Below are the code and all the weights of a small trained network. Each question names an input and a class and asks about switching units off, where a switched-off unit gives its printed mean instead of its output.

import numpy as np


def w(rows, s, z=0):
    codes = np.array(rows[::2]) - 128.0
    scale = np.full(codes.shape[1], s)
    scale[-1] = z or s
    return codes * scale


def f(y):
    return y / 2 * (1 + np.tanh(0.7978845608 * (y + 0.044715 * y**3)))


def log_softmax(a):
    a = a - a.max(-1, keepdims=True)
    return a - np.log(np.exp(a).sum(-1, keepdims=True))


def net(x, mask):
    res = np.array(x, float).reshape(1, 6) / 4 @ E
    y = f(res @ A[0][:, :-1].T + A[0][:, -1])
    res = res + np.where(mask, y, B[0][:, -1]) @ B[0][:, :-1]
    return log_softmax(res[-1] @ U[:, :-1].T + U[:, -1])


A, B = {}, {}
E = w([
[128,126,142,121,121],'x0',
[126,130,126,127,127],'x1',
[142,76,119,206,250],'x2',
[55,112,126,62,165],'x3',
[137,134,128,125,134],'x4',
[167,59,83,92,117],'x5',
],0.011)
A[0] = w([
[91,149,98,83,36,231],'n0',
[178,95,127,91,134,59],'n1',
[150,58,147,189,113,174],'n2',
[137,170,86,142,145,204],'n3',
[152,83,200,169,154,16],'n4',
[120,139,114,117,102,4],'n5',
[4,133,113,84,156,120],'n6',
[112,125,145,148,195,55],'n7',
[210,163,143,126,130,62],'n8',
[113,147,111,118,99,24],'n9',
[144,67,113,100,120,35],'n10',
[114,86,163,162,162,45],'n11',
[100,185,172,147,143,52],'n12',
[65,119,147,166,78,60],'n13',
[92,99,136,68,159,178],'n14',
[121,66,71,92,120,107],'n15',
[159,78,97,99,118,46],'n16',
[89,107,175,117,166,40],'n17',
[138,178,124,64,109,236],'n18',
[96,164,101,96,175,242],'n19',
[116,224,156,138,169,140],'n20',
[141,142,110,146,172,116],'n21',
[103,42,120,129,94,62],'n22',
[126,97,108,115,204,176],'n23',
[150,98,142,86,17,249],'n24',
[91,157,161,144,143,40],'n25',
[105,157,156,119,112,57],'n26',
[142,127,159,104,141,250],'n27',
[149,90,94,100,110,29],'n28',
[88,209,177,166,150,78],'n29',
[180,138,127,217,64,116],'n30',
],0.013,0.0041)
B[0] = w([
[103,115,118,152,200,247],'n0',
[196,157,74,134,146,141],'n1',
[100,124,139,171,161,180],'n2',
[84,34,111,150,62,148],'n3',
[108,131,98,83,203,159],'n4',
[130,240,13,104,207,132],'n5',
[200,75,182,151,187,204],'n6',
[94,130,113,76,176,169],'n7',
[192,99,198,133,128,147],'n8',
[127,181,75,64,207,139],'n9',
[234,155,52,139,139,146],'n10',
[78,181,60,59,191,160],'n11',
[224,129,18,112,81,155],'n12',
[183,119,78,74,186,140],'n13',
[147,50,217,201,110,181],'n14',
[206,167,94,194,91,169],'n15',
[190,197,53,139,97,150],'n16',
[149,145,145,134,185,144],'n17',
[65,104,148,143,209,205],'n18',
[147,103,185,192,105,175],'n19',
[231,111,88,177,88,176],'n20',
[97,125,108,77,129,156],'n21',
[232,187,114,130,127,144],'n22',
[73,162,118,158,132,194],'n23',
[99,93,84,191,226,243],'n24',
[195,161,52,127,173,140],'n25',
[131,137,20,123,163,146],'n26',
[109,41,159,236,46,157],'n27',
[204,200,90,124,172,143],'n28',
[221,115,38,141,112,178],'n29',
[117,90,254,191,185,194],'n30',
],0.0065,0.013)
U = w([
[157,120,218,157,134,202],'0',
[240,216,95,97,124,82],'1',
[135,159,182,138,149,240],'2',
[96,113,142,162,117,186],'3',
[93,96,126,160,101,206],'4',
[81,255,141,81,225,2],'5',
[43,130,120,70,38,62],'6',
],0.0083,0.0052)

Each question gives the input, the list of numbers given to net, and the class t.
The units are the neurons (one row each of A and B). Each row of codes is followed by its name. A weight is (code - 128) times the scale printed after its matrix; where a second scale follows, it is the last column's (A, B and U).
mask holds one flag per neuron, in row order. A switched-off neuron (its flag False) gives its mean, the last column of its row in B, instead of its output. The means were averaged over made-up inputs and are rounded, as every weight is.
A unit's drop is (log p(t) with every unit on - log p(t) with that unit switched off) / (log p(t) with every unit on - log p(t) with every unit switched off).
The circuit of an input: a set's keep is (log p(t) with only the set's units on - log p(t) with every unit switched off) / (log p(t) with every unit on - log p(t) with every unit switched off). Starting from the 12 units with the biggest drops (on a tie, the unit counted first), units are removed one at a time, each time the one whose removal leaves the highest keep (on an exact tie, the one counted first), for as long as the keep stays at least 0.8.
units of the circuit, in order: the units of the circuit, biggest drop first
most important unit: the unit with the biggest drop
k most important neurons: the k neurons with the biggest drops, biggest first
drop when u is switched off: that unit's drop, to one decimal
input [-4,-5,7,-5,-6,0], class 5: units of the circuit, in order => n11; n4; n14
input [-2,-5,-3,8,-4,2], class 0: units of the circuit, in order => n6; n14
input [-5,6,3,6,1,-1], class 0: 3 most important neurons => n6; n14; n19
input [5,-2,8,-3,-6,-5], class 5: units of the circuit, in order => n11; n4
input [5,3,0,2,-2,-5], class 1: units of the circuit, in order => n30; n29; n12
input [-2,-5,8,-7,4,-6], class 5: units of the circuit, in order => n11
input [-3,5,-4,7,2,7], class 0: units of the circuit, in order => n14; n6
input [-3,4,8,-7,-5,1], class 5: 2 most important neurons => n11; n4
input [5,1,-3,6,-3,-4], class 0: 2 most important neurons => n6; n14
input [-3,-1,5,-7,-4,-8], class 1: units of the circuit, in order => n29; n12
input [-8,-8,-1,8,-6,5], class 0: 2 most important neurons => n14; n6
input [3,4,2,-6,-6,7], class 1: drop when n0 is switched off => 0.2
input [6,1,-7,-1,8,-8], class 1: drop when n12 is switched off => 0.2
input [-5,-6,2,7,3,-5], class 0: drop when n26 is switched off => 0.0
input [-7,3,0,7,6,-2], class 0: most important unit => n6
